Each row of numbers stands for one element and depends on some of the facts below. Use the named rows to name the rest.

Known rows:
[ -6   6 -21   8  17   7  -9  -4  -5  -3   7   8  -5  -7  -3  -2   5 -12
 -13   7  -1  -4 -24  -6  15   0 -14   7  31   0 -24   1  12   4  10   3
 -15  -8  -1   6   5] : poskes
[ -8  -5 -19  11  10   2  -6  -9  -7  -9   4   1 -11  12 -11  10  -6  -5
   3  -1   1   7 -15  -7   2  -3   0   7   2   8 -12   4  14   2   3   1
   5   8   1   2  -1] : fosto
[ -6   7 -18   5  22   6 -10  -8  -3  -2  10   6  -7  -8  -3  -3   2 -14
 -11   6  -5  -2 -28  -7  14  -7 -16   4  31   5 -19   4  12   4   6   1
 -10  -5   3   7   5] : vapim
[  4  -4  34   4 -32 -12  -1  17  11  25 -39 -21   5 -19   7   7  42  30
  12  -4   3  -3  54  25  30 -16  37 -12 -29 -16  30  -5   0   1  -6 -23
  -7   5   6 -15   2] : kasker
[ -9  -9 -16  12  13  -3  -8  -4 -19 -18  -7  -8 -11   8 -18   3  -7  -7
  10  -3   4   5 -16  -4   7  -3   8  12   2  10 -19 -12  12   6   7   0
   7  17   2   0  -8] : pigris
[-16  -1  41  -5 -17  -8 -20  21  41  25 -26  -7   0 -52  19 -24  61  23
  -3   6  17  -8  38  25  35 -18  15 -15  -1 -19  10  -2 -11   8  -8 -34
 -21   5   4  -4  17] : graskem
[  2  -4  38   2 -25 -12  -1  13  15  26 -37 -21   4 -22   7   4  41  28
  12  -4   2  -1  49  24  27 -24  32 -14 -27 -11  35   0   0   1  -8 -26
  -3   7   8 -14   4] : flogrur
[ -3  -1 -19   8   5  -2  -4  -7  -1  -6   2  -3 -14  10 -10  13  -1  -7
   8  -2   4   5  -7 -10   2  -3   9   5   3   6   0   7  17   5   3  -3
   2  12  -2   1  -2] : ludres
[ -5  -6 -25  14   0   5  -4  -3 -11  -9   0   4  -8  16 -11  16  -4  -1
   3  -2   5   4  -6  -6   3   7   6  10   1   0 -17  -1  13   1   6   6
  -3   3  -4   1  -2] : soklar
[  8  11  52 -18 -32 -22  11   9  16  23 -29 -30  16 -22  13 -14  28  18
   0 -11 -15  -1  48  23   5 -16  15 -21 -32  -3  24 -12  -9  -9 -14 -15
  11   6  10 -20  -1] : trofu
[ 20  10  57 -25 -18  -9  17  -9  45  46 -18 -13   8 -33  31 -12  57  42
 -26  15 -18 -38  31 -12  23  24 -16 -37   1 -20   7  12  -2  -9 -20   0
  10 -11  28 -16  19] : fazus
[ 10   7  44 -11 -49 -16  12  20  11  21 -34 -22  21 -16  15  -5  33  27
  -4  -8  -5  -7  59  26  10   4  21 -13 -34 -19   8 -21 -11 -11  -7  -7
  -2  -3   2 -21  -2] : vemi
[ -3   3  -4  -6  -2 -12   4  -2 -17 -21  -2 -12   1   8 -11  -8 -13 -12
  -1  -9  -6   1 -13  -7 -14  16  -5   8  -4   9 -37 -26   2  -1   3  12
  15  16  -1  -5 -13] : laflostus
[ 15 -13  -6  -6   7   8  10   6  -4 -16  15  18   2  16   3   2 -37 -13
  23   4  21  -2 -11  -7 -31   6   3   9  -7   2  32   6 -18   6   4  11
   0  -5 -10  11  -9] : lefis
[ 14 -14  -9  -3   2   9  11  10 -10 -17  12  19   4  18   2   4 -36  -9
  21   4  23  -3  -7  -6 -29  14   5  12  -8  -3  23  -1 -18   5   7  14
  -4  -7 -13  10 -10] : ketul
[ 13 -13  -5  -5   8   7   9   6  -7 -16  14  16   2  15   2   0 -38 -13
  23   3  20  -2 -11  -7 -30   6   2  10  -7   2  28   4 -18   7   4  11
   1  -4 -11  11 -10] : madrol
[ 13 -13  -5  -5   7   8  10   6  -6 -16  14  17   2  16   2   0 -37 -13
  22   3  20  -2 -11  -7 -30   7   2   9  -7   2  28   4 -18   5   4  11
   1  -5 -10  10  -9] : ligek

Facts:
bebe κ:patri φ:b
bemagrul κ:dusas Λ:patri,droflu,sevas φ:a α:patri ε:skiklekik
bibrus κ:ketul Λ:nugrum,skopa φ:a ε:tratar
bidok κ:nagom Λ:daplon φ:b α:flobel
bigrezum κ:gipon φ:a α:mobral ε:plekiplem
bradrun κ:sufu φ:a
brasazik κ:mesupun φ:b
braskik κ:patri φ:a α:buzer ε:sevas
brepaskem κ:skugil Λ:voger φ:a α:brotro ε:trelik
briruskes κ:florak φ:a α:vemi
britru κ:ravor φ:b α:rogak
brofle κ:klotrun φ:a α:mabril
bromi κ:danon φ:a α:tredru
brotro κ:stomal φ:a
brubel κ:skugil φ:b ε:trelik,brepaskem
buzer κ:madrol φ:b
daplite κ:dusas Λ:tevir,detral φ:a
daplon κ:mabril φ:a
daskim κ:vaple Λ:stostek,gribrim φ:b α:rogak
debrin κ:mabril φ:b ε:skebrek
defis κ:skunus φ:a
detral κ:trozan φ:a α:flobel
dipli κ:brezin Λ:mobral,maklu,ludres,studavim φ:a
drabrak κ:madrol φ:b α:klotrun ε:skofler
drasusis κ:ligek φ:a α:tele
drekofe κ:flatruk φ:b
drepadrun κ:staflin φ:a
drima κ:trunos φ:a
driples κ:tredru φ:a
droflu κ:skivo φ:b α:mabril
drovok κ:pudre φ:a α:vaple
druskan κ:flaba φ:a
fakin κ:skugil φ:a
fasor κ:skunus φ:a α:soklar
fazus κ:kisigek Λ:trobos,rodro φ:b α:rogak ε:fleskem
fistu κ:skugil φ:a ε:brepaskem,brubel
flata κ:plovetrun Λ:skiklekik,tredru φ:a α:danon
fleskem κ:kisigek φ:a
flevo κ:sufu φ:b
flivu κ:mesupun φ:a
flobel κ:rogak φ:b ε:tifimom,fosto
flogrur κ:mabril Λ:flono,trozan,rame φ:a
flolesil κ:brepem φ:b α:fistu
flona κ:ravor φ:a
flono κ:rogak φ:a
flopli κ:madrol φ:b ε:drabrak
florak Λ:skibrul
fosto κ:rogak φ:a
fufi κ:flose Λ:plotu,mobral,flono,brezin,defis φ:a
getekun κ:skivo φ:a α:mabril
graskem κ:skivo Λ:livol,ludres,kledren φ:a α:flobel ε:getekun
greplem Λ:ziklo
gretre κ:brepem φ:a α:pamok
grezoren κ:maro Λ:flonoren,skopa φ:a α:rusem ε:vemi
gribrim κ:trozan φ:a α:mesupun
grukar κ:brepem φ:a
gruloba κ:maro Λ:stidufos φ:a
gruste κ:tredru φ:a α:flose ε:stidufos
grustunek κ:flaba φ:b
gruvil κ:danon φ:a
guvesos κ:plutrusel Λ:sorik,briruskes,vuklos φ:b
kasker κ:trozan Λ:plutrusel,gribrim φ:a
keplim κ:trozan Λ:drekofe φ:b
kiklor κ:ravor φ:b ε:britru,flona
kiske κ:mabril φ:b α:rogak ε:flogrur
kistutre κ:ravor φ:a ε:britru,flona
kledren κ:madrol φ:a α:rogak
klosin Λ:grustunek,ravor,nanir
koles κ:tredru φ:a
konir κ:zistobros Λ:stapus φ:a α:klotrun
kotrus κ:fefla φ:a α:danon
kufar κ:trozan φ:a
kufles κ:kisigek Λ:plotu,fefla φ:a ε:mekar
laflostus κ:staflin φ:b
lebil κ:skunus φ:a ε:fasor
ledos κ:brepem Λ:rame φ:a
lere κ:gipon φ:b α:meno
lesek κ:flonoren φ:a ε:mekol
lipaka κ:staflin Λ:lere,mekar φ:a
livol κ:gipon φ:a
loplum κ:flose φ:a
ludres κ:sufu φ:a
luven κ:fefla Λ:detral φ:a ε:kotrus
maklu κ:pudre φ:b α:tele ε:drovok
maro Λ:stidufos,gruste,patri
matrul κ:rogak φ:a α:flaba
mekar κ:kisigek φ:a ε:voger
mekol κ:flonoren Λ:stostek φ:a α:flobel ε:lesek,trodedrer
meles κ:ketul φ:b α:skunus ε:vuklos
meno κ:pudre φ:a
molan κ:plovetrun Λ:stokli φ:b
mozen κ:staflin φ:a
mupem κ:kisigek Λ:stagril,bebe,tredru,flolesil φ:b ε:mekar
naler κ:kisigek φ:a α:meno ε:vikla
nanir κ:klotrun φ:a
natos κ:skugil φ:a α:brotro
nevu κ:ravor φ:a
niflan κ:ravor Λ:grustunek,drovok,madrol φ:a
nimis κ:greplem φ:a α:patri
nogom κ:trozan φ:a ε:detral
nugrum κ:maro φ:a α:skopa ε:vemi,gruloba
perul κ:gipon φ:a
pigris κ:staflin φ:a α:skivo
plabrim κ:staflin Λ:driples,britru φ:a α:staflin
plaros κ:flaba Λ:pudre,skiklekik φ:a ε:druskan
plazos κ:brepem φ:a α:plisetra ε:flolesil
plekiplem κ:gipon φ:b
plikle κ:mesupun Λ:stokli φ:a
plisetra κ:fefla φ:a ε:kotrus
plodir κ:madrol Λ:lesek,rodro φ:a α:danon
ploklik κ:ravor φ:b α:flobel
plotu κ:brepem φ:a α:kasker
plupli κ:plutrusel φ:b α:tozes
pomak κ:mesupun φ:a ε:sugiso
poskes κ:plovetrun φ:a ε:skuple
pugrak κ:klosin Λ:trunos φ:a ε:reva
rame κ:ketul φ:a α:fefla ε:tratar
reva κ:klosin Λ:debrin φ:a
rigam κ:flonoren Λ:flaba φ:b ε:lesek
rodro κ:ravor φ:a α:stomal ε:kistutre
rudrek κ:brepem φ:b α:ketul ε:gretre
rusem κ:grubro φ:a α:pigris ε:tevir
ruskegas κ:gipon φ:b α:trozan
rutrum κ:nagom φ:a
sakun κ:ligek Λ:skugil,ludres φ:b α:dusas ε:zavi,drasusis
sasa κ:ravor Λ:debrin,trozan φ:a α:tele
seklen κ:mesupun φ:b α:buzer
seme κ:pamok Λ:pudre φ:a α:stomal
sevas κ:patri φ:a α:vaple
simok κ:plovetrun Λ:flivu,lefis,ludres φ:b α:rogak ε:skuple
skebrek κ:mabril φ:b α:brotro
skibrul κ:flatruk φ:a
skiklekik κ:dusas φ:a
skofler κ:madrol φ:b α:soklar
skonak κ:nagom Λ:brofle φ:a α:patri ε:bidok,trovokis
skunus Λ:braskik,vuklos
skuple κ:plovetrun φ:a
soklar κ:tredru φ:a
sorik κ:plutrusel φ:a
stagril κ:trozan φ:b α:grubro
stapus κ:florak φ:a ε:briruskes
stemise κ:vaple φ:a
stesen κ:grubro φ:b ε:tevir,tekur
stidufos κ:tredru φ:a
stigom κ:staflin φ:a
stiklum κ:klosin Λ:gretre,lebil,gribrim φ:a
stokli κ:plutrusel φ:a
stostek κ:danon φ:a α:skunus
stostizun κ:ligek φ:b α:rogak ε:drasusis
studavim κ:ravor φ:a
stupifla κ:flose φ:a α:flobel
sufu Λ:pudre
sugiso κ:mesupun φ:a α:skivo
tekur κ:grubro φ:a α:brepem ε:tevir
tele κ:danon φ:a
tevir κ:grubro φ:a
tifimom κ:rogak φ:a ε:matrul,flobel
totorin κ:staflin Λ:drepadrun,nimis φ:a ε:vevuzes
tozes κ:brezin φ:b α:brotro
tratar κ:ketul Λ:skopa φ:a α:skunus ε:trobos
trelik κ:skugil φ:a α:rogak
trime κ:flose φ:b
trobos κ:ketul φ:b ε:tratar
trodedrer κ:flonoren φ:a
trofu κ:patri Λ:staflin,maklu φ:b α:danon
troklen κ:gipon φ:b
trovokis κ:nagom φ:a α:guvesos
trugas κ:skopa Λ:skofler,droflu,flona,drasusis φ:b α:brotro
turi κ:fefla φ:a ε:plisetra
vapim κ:vaple φ:a α:mesupun ε:daskim
vemi κ:maro Λ:gruvil,troklen φ:b
vevuzes κ:staflin φ:a α:flobel ε:lipaka
vibi κ:ligek φ:b ε:drasusis
vikla κ:kisigek φ:a α:vemi
vodrar κ:kisigek Λ:fasor φ:b
voger κ:kisigek φ:a
vuklos κ:ketul φ:a ε:trobos
zaven κ:grubro φ:a α:flobel
zavi κ:ligek φ:b ε:sakun
ziklo κ:pamok φ:b
zunil κ:mobral Λ:drovok,ligek,naler,drima φ:b
zuvil κ:kisigek φ:a

Which element is each row?
No name comes twice in this set of rows, the named rows included.
[  0   0  39   2 -13 -11  -9  22   4  21 -42 -18  10 -45   9 -14  50  19
   0   4   2 -14  33  29  48 -19  21  -9   1 -17   8 -21  -3   6   2 -24
 -19  -3  11 -10   5] => totorin
[ -3  -9  44   2 -14 -18  -6  13   4  16 -44 -29   4 -28  -1  -7  37  24
  17  -6   0  -1  38  26  32 -29  33 -11 -28  -4  26 -14  -2   4  -7 -29
   6  18  15 -14  -1] => plabrim
[  3  22  -6 -13   6  -4   3  -6   0  -4  13  -2   3  -9   4 -16  -3 -21
 -21   0 -14  -6 -19  -8  -7   8 -25   0  26   6 -31  -9   5  -3   4  11
  -4  -7  -2   1  -1] => maklu
[  0  23  -9 -13   7  -2   1  -4  -4  -5  14  -4   7  -6   3 -18  -6 -18
 -23  -2 -20  -6 -20  -7  -8  11 -25  -3  28   6 -37 -15   0  -1   2  11
  -4  -7  -1  -1   0] => meles
[  7   8  49 -14 -38 -20  11  14  12  20 -32 -27  18 -20  12 -11  31  24
  -1  -9 -11  -4  52  24   9  -4  18 -17 -34 -10  14 -18 -11  -9 -11 -13
   7   4   5 -20  -1] => keplim
[ -7   6 -14   6  26   5 -10 -10  -2  -2   8  10  -8 -13  -2  -5   5 -16
 -15   9  -1  -5 -31  -7  17  -7 -19   8  35   5 -23   2  15   2   8   0
 -12 -10   3   8   5] => tekur
[  0  19  -5 -12   8  -4   2  -6  -4  -7  12  -2   4  -8   2 -18  -4 -20
 -22   1 -14  -6 -22  -7  -6  12 -28   1  25   6 -38 -14   4  -4   4  12
  -1  -7  -1   1  -1] => rudrek
[ 15   7  62 -27 -26 -29   5  16  18  26 -23 -23  16 -41  15  -9  55  17
 -22   5 -19 -30  35   6  33  23   5 -27   1 -24  10  -7 -16  -4 -12 -19
  13   0  14  -3   7] => simok
[-25 -48  25  14  34  50   1  -3 -48 -19  12  43  57  32   1 -37 -68  41
 -18   5 -16  14 -41  33 -14  -1 -56  11 -28   1 -38 -26 -75 -35 -10  38
  25 -35  23   6   6] => pudre
[  5 -17  -4   0  14   5   0  -3 -16  -1  11 -11 -24  11 -36   9   6   2
   5  -3  -6  -2 -19 -23  14  22 -15   1   6  -4  -7  43   6   5   2   9
  35  38  11  23  10] => trelik
[ -2   1 -21   9  23  19   7 -38  25  12  10   7 -21  16   4   3  -5  15
   1   8   1   0 -20 -28 -10  -9 -21  -6   5  16  -8  26  29  -1  -8  17
   6   2  17 -10  11] => vikla
[  0  39 -48 -13  -9   8 -12  17  -9  -2  21 -19  25  14  10 -16  -8  -6
 -21 -18 -49  -7   2  -7 -15  36   6 -31  39  -8 -43 -37 -30  16  -4   2
 -26  -3  -9 -11   2] => trobos
[-30  -8 -11   5  23   2 -27   3   8 -19   4  10 -15 -26  -5 -25  16 -11
  -7   8  21  -3 -32  -3  15   4 -13  12  31   1 -50 -14   2  14   7  -8
 -12  15  -1  12   6] => vevuzes
[-19 -16  -9  16  18  16  -8 -12 -21  -9   4   9   7  17 -12  -1 -16  13
 -10  -1 -11  11 -22   5   6  -6 -18   7  -4   7 -32  -6  -6 -11  -2  10
  12  -1  12   0   4] => skiklekik

Now the same elements, written a new way:
Some elements and their rows:
[ -7  -3  13  -2  -3   7  26  -4   9 -17  10  -5   5 -14  -6   3   1 -17
  -1   5  -5   3   4 -12   1   3  -2  -4   4   2 -31  -4  -4  -4   1   0] : gretre
[ 12  15  -5  -1   3 -13 -32   1  -9   0 -15   5  -2   8  -1   4   7   6
 -10  10   7   8 -16  -7   8  -3   5  -1   1   2 -28   2  10   8  -7  -9] : zuvil
[ -4 -16  -9  -2   6   3 -19  -1   7  22  13   0  12   2  10  -1  -1  10
   3  -2  13   1  15   5   8 -11  12   3   0  -2  22   4   1  12   5   5] : skivo
[ 13  16  -1   1   5   2   2  -1  -7  -2  -3  -5   5   1   4 -11   2   1
  10   1  -1   2  -4  -1   5   3  -2  -3  -1  -2   6   5  -1  -6  10   3] : tozes
[ -9  -5  15  -5  -1   5  32  -8  15 -18  14  -8   9 -25  -5   5  -3 -20
  -1   3  -9   3   9 -12 -10   4   0  -6   2   2 -31  -1 -10  -1   2   2] : drepadrun
[  0  -3 -14   2 -10 -15   1  -2   6 -14 -14  -3  -7   9 -18  29  18 -11
  -3  -4  -5  -5   7 -10  -4  12  32  -2 -12  10  13 -13  -7  -2 -16   7] : trelik
[ 10  17  -9   0  -1 -10 -29   7  -1   8 -19   2  -9  12   4   6   5  25
   1 -12   4  -9 -20   2   1   5  -8   0  -5 -11   6   0   8  -3  -3   3] : seme
[ -6  -8   9   4 -14  -2   6  -3  -7  -5  -6   4  -8   0  -4  -1  -2   7
  -8  -6  -6  -5 -18   2 -15  -1  -5   5   1   8  -1   0  -9   1  -2  -3] : tekur
[ 17  13 -16  14   1   0 -33  15  -3   5  -9   6 -23  13  -5  12   2  12
   0  -4   6 -15 -10  10  35   2 -30   6  -5  -8  11   1  15 -14  -7  -5] : niflan
[ -8 -15  12   2  -6   3  21  -4   1 -18  10  -2  -1 -12  -8   0  -5 -23
  -7   6  -4   5   3  -4  -9   1  -8  -2   4  10 -16  -2  -7  -1  -5  -5] : stapus
[ -5 -16  -8  -3   5   4 -15  -1   7  21  11   0  12   5  10  -2   0  10
   4  -2  12   0  13   4   7 -11  14   2   2  -3  22   2   3  10   5   6] : flose
[-19  15  -2  -5  -1   1  -3   7   6  -2   1   9  -8   2  -8  -4  -1  14
  -7   3  -4   1  -2   2  -8   3 -15  -6   0  -5 -11 -16  17  -5  -6   4] : stupifla
[-30  -1   6  -5 -11  -1  13   2   3  -5  -2   9 -10  -4  -9  -8  -6  16
 -11  -4 -13  -2  -7   8 -33   4 -13  -4   0   2   2 -15   1  -2  -7   6] : vevuzes
[  1   5   4   2  -5   0  14  -4 -13   0  -8   0  -2   3   1 -12  -1   4
   4  -1 -10  -1  -6   5 -10   2   6   3  -1   6  13   3 -10  -4   6   0] : drabrak
[-14 -25   4  -4   4  12  14  -7  12   9  26  -4  20  -9   6  -3  -1  -9
   4   6   7   6  26  -4   7 -11  19   1   6   2   1   1  -4  10   8   5] : trozan
[  7   8  -2  13  -4   7   7   3 -11   4  -1   3 -13   4  -4  -4   0   1
   4   6 -11 -11   3  10  32  -2  -6  12  -2   3   9  10  -2 -16   5  -6] : kiklor
[ 12  -2 -15   7  -2 -12 -39  12 -16  -1 -17   9 -21  18  -6  -1  -6   7
  -6 -13  11  -2 -24  17 -22   5 -31  -1  -4   5  38  -5   6   2 -14  -4] : luven

Rows to name:
No name comes twice in this set of rows, the named rows included.
[ -1  -5   6   1   2   5  14  -1   6 -19  13  -3   1 -12  -9   3  -3 -24
  -2   6   1   7   6  -7  -3   3 -14  -6   3   6 -18  -4   1  -1  -5  -3] => daplon
[  1 -24  -5  -5  -8 -30 -18  28 -20  11 -65 -11 -25  36  36 -17  -9 -21
 -21  -7  -3  -8   5  13  -3  21 -11   4   6 -44  18   0  -3 -15 -30 -14] => tratar
[  4   4   5   1   9  11  29  -3  -3 -17  16  -4   6 -10  -8  -8  -4 -29
   7  12  -3  13  15  -3  -2   4  -5  -6   2  10  -3  -2  -2  -4   4  -2] => grustunek
[ -4  -1 -10  -7   2  -8 -35  -6  12  43  -5  -1  15   1  23   5   5  46
   3  -8   4 -14   6   4  19 -15  34  10  -5 -16  13  16  -1  14  13   8] => skunus
[ 22  26 -14  -2   3 -19 -14   3 -27  22 -42  13 -14  41   1   8  13  19
  -2  -3  -2   4 -19   2  -5   4  44  11  -6   1  12   4   4   9  -7 -10] => fazus
[ -8 -10 -20  10 -23 -26 -25 -12 -11 -20 -10 -10   4 -12 -15  -3  18   0
  -5  10 -14  -7   9   3  -7   4  28  -7 -19  28  48  -5 -24  -7  -4  16] => brubel
[  2 -18 -13  -6  11  -2   1  -3  12  28   8   4   4  10   3  25   0  -1
   4  -6   7   1  27   4   1  -7  38  10  -4   0  23   7  -2  20  -4  -1] => rogak
[ 19   1 -21   4  11  -5 -37  18 -11 -14  -5   7 -22  16 -13  -1 -11 -12
   2 -17  22   7 -18  18 -37  13 -53 -13  -3   6  53 -16  13   1 -18   1] => lipaka
[  9   6   1  10   6  20  57   4  -3 -10  10   3 -14  13 -20  15   5 -36
  10  10 -10   1  24  -4  31   7  13  10   2   8  -4  -4   1 -17  -2  -9] => britru
[  8   5  -9   3  -5 -14 -32   6  -8   6 -20   5 -14  11   2   4  -1  19
  -6 -12   2  -9 -21  10 -10   3 -13   2  -5  -4  18   1   2   1  -7  -2] => pugrak
[12 16 -6 -1 10 -4 -3 -4 -3  2  1 -1  2 -8  0 -2 -4 -2  7  4 -4  3  6  5
  0  2 -1 -2 -5  2  8 10 -3  0  6 -1] => buzer
[ 14  29  -9  -1   4  -6 -14   3  -9  13 -18   0  -2  13   8  -6   6  25
  11  -7  -2  -6 -12   4   4   5   5   0  -6  -9  16   5   4  -6   9   5] => trofu
[-12 -20  26   3 -11  13  40  -9  -6 -12  15   9  -6 -14  -9  -5 -14 -11
  -8  -1 -10   3 -14   2 -25  -7 -13   8   9  17 -22   6 -14   7   1 -12] => lesek
[  5   7   6  -2   0   3  45  -3 -11   8 -13   7 -11  18  -6   9   1  -2
   6  -9 -14   0  -3   3 -17   6  30  11  -1   5  10   4 -11   2   1  -6] => stostizun
[ 16  23 -10   1  -2 -21 -40  -2 -28  20 -34   9  -6  19   8 -11   7  30
  -6   4  -2   2 -26   7  -1  -5  21   8  -5   3   8  13   1   9   2  -8] => mupem

